In the rows, 128 means zero.
Each row is followed by its group and then its class within the group.
[129 103 116 152 110 142 145 163  71 154 149 147 150 132  97  85 140 220] -> <41>/movag
[121 120 121 157 125 126 155 155  84 129 137 137 150 143 100  89 143 188] -> <36>/ripo
[125 115 118 124 114 137 125 154  68 146 160 145 138 120  88 109 145 218] -> <41>/sezu
[118 114 120 172 137 131 141 161  76 139 134 152 155 151  94  67 139 207] -> <41>/movag
[110 113 122 178 137 137 174 159  87 139 148 151 175 160 112  76 154 205] -> <35>/kuf
[125 111 125 145 123 123 148 161  89 137 144 139 141 141 100 101 146 189] -> <36>/ripo
[120 119 115 177 141 124 151 148 105 122 116 133 152 152 117  70 133 170] -> <36>/ripo
[126 106 118 159 129 132 152 166  78 144 148 132 141 145  91  88 142 213] -> <36>/ripo
[117 154 126 131 121 127 114 148  85 114 122 157 146 121  74  85 149 185] -> <41>/sezu
[123 127 128 155 128 126 138 157  90 123 121 145 152 142  95  79 142 181] -> <36>/ripo
[121 126 116 148 126 126 136 160  75 121 132 145 141 139  78  79 152 201] -> <36>/romu
[114 134 121 160 126 126 142 159  60 127 127 153 152 141  84  70 148 216] -> <41>/movag
[122 123 123 142 123 130 152 164  82 124 134 142 135 139  88  91 148 190] -> <36>/romu
[125 103 130 154 118 134 147 161  76 154 144 142 147 145  97  83 139 210] -> <41>/movag
[124  98 118 132 104 136 153 161  68 157 172 137 143 131  97 128 153 219] -> <35>/bonir
[114 133 121 149 128 130 149 147  76 128 135 149 161 144  96 105 155 197] -> <35>/likiv
[108 108 118 155 127 130 155 157  71 144 151 139 143 140  93 106 149 211] -> <36>/tulod
[112 116 124 159 135 133 145 153  82 130 128 147 155 143  93  76 144 198] -> <41>/movag
[115 144 129 141 125 124 145 147  95 114 121 147 154 135  98 100 162 166] -> <35>/likiv
[110 130 133 155 131 134 149 144  92 125 132 148 168 132 104  91 149 187] -> <35>/kuf
[118 124 126 164 140 132 148 145  98 134 127 145 154 144  95  78 144 183] -> <41>/movag
[122 101 124 143 121 131 161 161  78 157 167 128 149 139 110 125 153 205] -> <35>/bonir
[108 124 119 159 125 130 159 164  57 132 150 158 175 145  75  81 173 239] -> <35>/bonir
[118 135 123 130 124 123 143 154  85 117 136 148 142 142  81 105 162 184] -> <36>/tulod
[109 118 120 159 125 137 155 161  70 138 148 147 161 144  90  94 155 214] -> <35>/likiv
[125 101 121 144 113 137 155 157  88 157 162 136 149 142 116 118 149 193] -> <35>/kuf
[131 114 123 137 119 133 141 163  94 144 142 128 129 137 100 113 144 184] -> <36>/ripo
[120 115 120 153 132 133 146 155  85 141 138 145 141 133  97  90 155 194] -> <41>/pes
[118 109 123 166 136 141 148 159  86 140 140 146 136 142 101  84 135 194] -> <41>/sezu
[124 117 122 143 125 132 137 157  85 138 135 142 142 136 100  94 137 193] -> <41>/movag
[124 127 113 155 134 122 129 154  94 123 122 141 139 139  99  75 138 185] -> <36>/romu
[113 110 119 194 155 135 171 151  89 139 127 137 148 150 105  54 132 204] -> <41>/sezu
[112 129 122 155 139 131 149 143  92 128 137 143 158 140 102 103 151 184] -> <35>/likiv
[125 116 117 153 128 136 144 161  72 139 141 146 139 135  83  82 136 213] -> <41>/sezu
[118 105 117 153 118 137 164 158  76 154 155 143 166 145 107 103 150 211] -> <35>/kuf
[125 116 116 155 134 138 137 160  78 142 139 145 141 137  90  77 138 207] -> <41>/sezu
[127 111 108 149 122 131 146 156  76 140 150 140 158 140  97  93 146 210] -> <36>/ripo
[115  93 114 133 108 143 152 168  48 169 186 145 151 134  90 126 162 249] -> <35>/likiv
[127  94 111 134 107 134 143 168  46 158 175 136 120 134  80 121 157 248] -> <36>/romu
[115  97 114 179 143 135 192 153  83 154 150 137 162 153 116  88 146 209] -> <35>/likiv
[123 116 120 161 135 130 145 157  84 133 132 145 154 148  95  73 150 201] -> <41>/sezu
[117 131 124 138 117 124 127 160  70 129 139 148 147 134  78  93 151 203] -> <36>/ripo
[108 117 115 174 144 137 145 150  83 136 133 148 157 139 100  76 140 210] -> <41>/pes
[115 141 122 151 122 131 147 162  70 126 146 150 159 140  83  98 164 210] -> <35>/bonir
[122 139 128 148 136 125 136 154  91 116 123 148 131 135  84  85 144 192] -> <36>/romu
[117 132 124 143 122 131 148 142  81 129 151 138 157 133 111 116 158 191] -> <35>/bonir
[120 114 118 153 134 137 144 150  90 136 133 134 137 133 107  95 131 191] -> <41>/pes
[109 131 116 175 137 130 153 170  49 124 123 156 166 142  70  51 154 245] -> <41>/sezu
[119 120 123 158 139 133 140 151  79 135 123 146 130 132  93  80 130 188] -> <41>/sezu
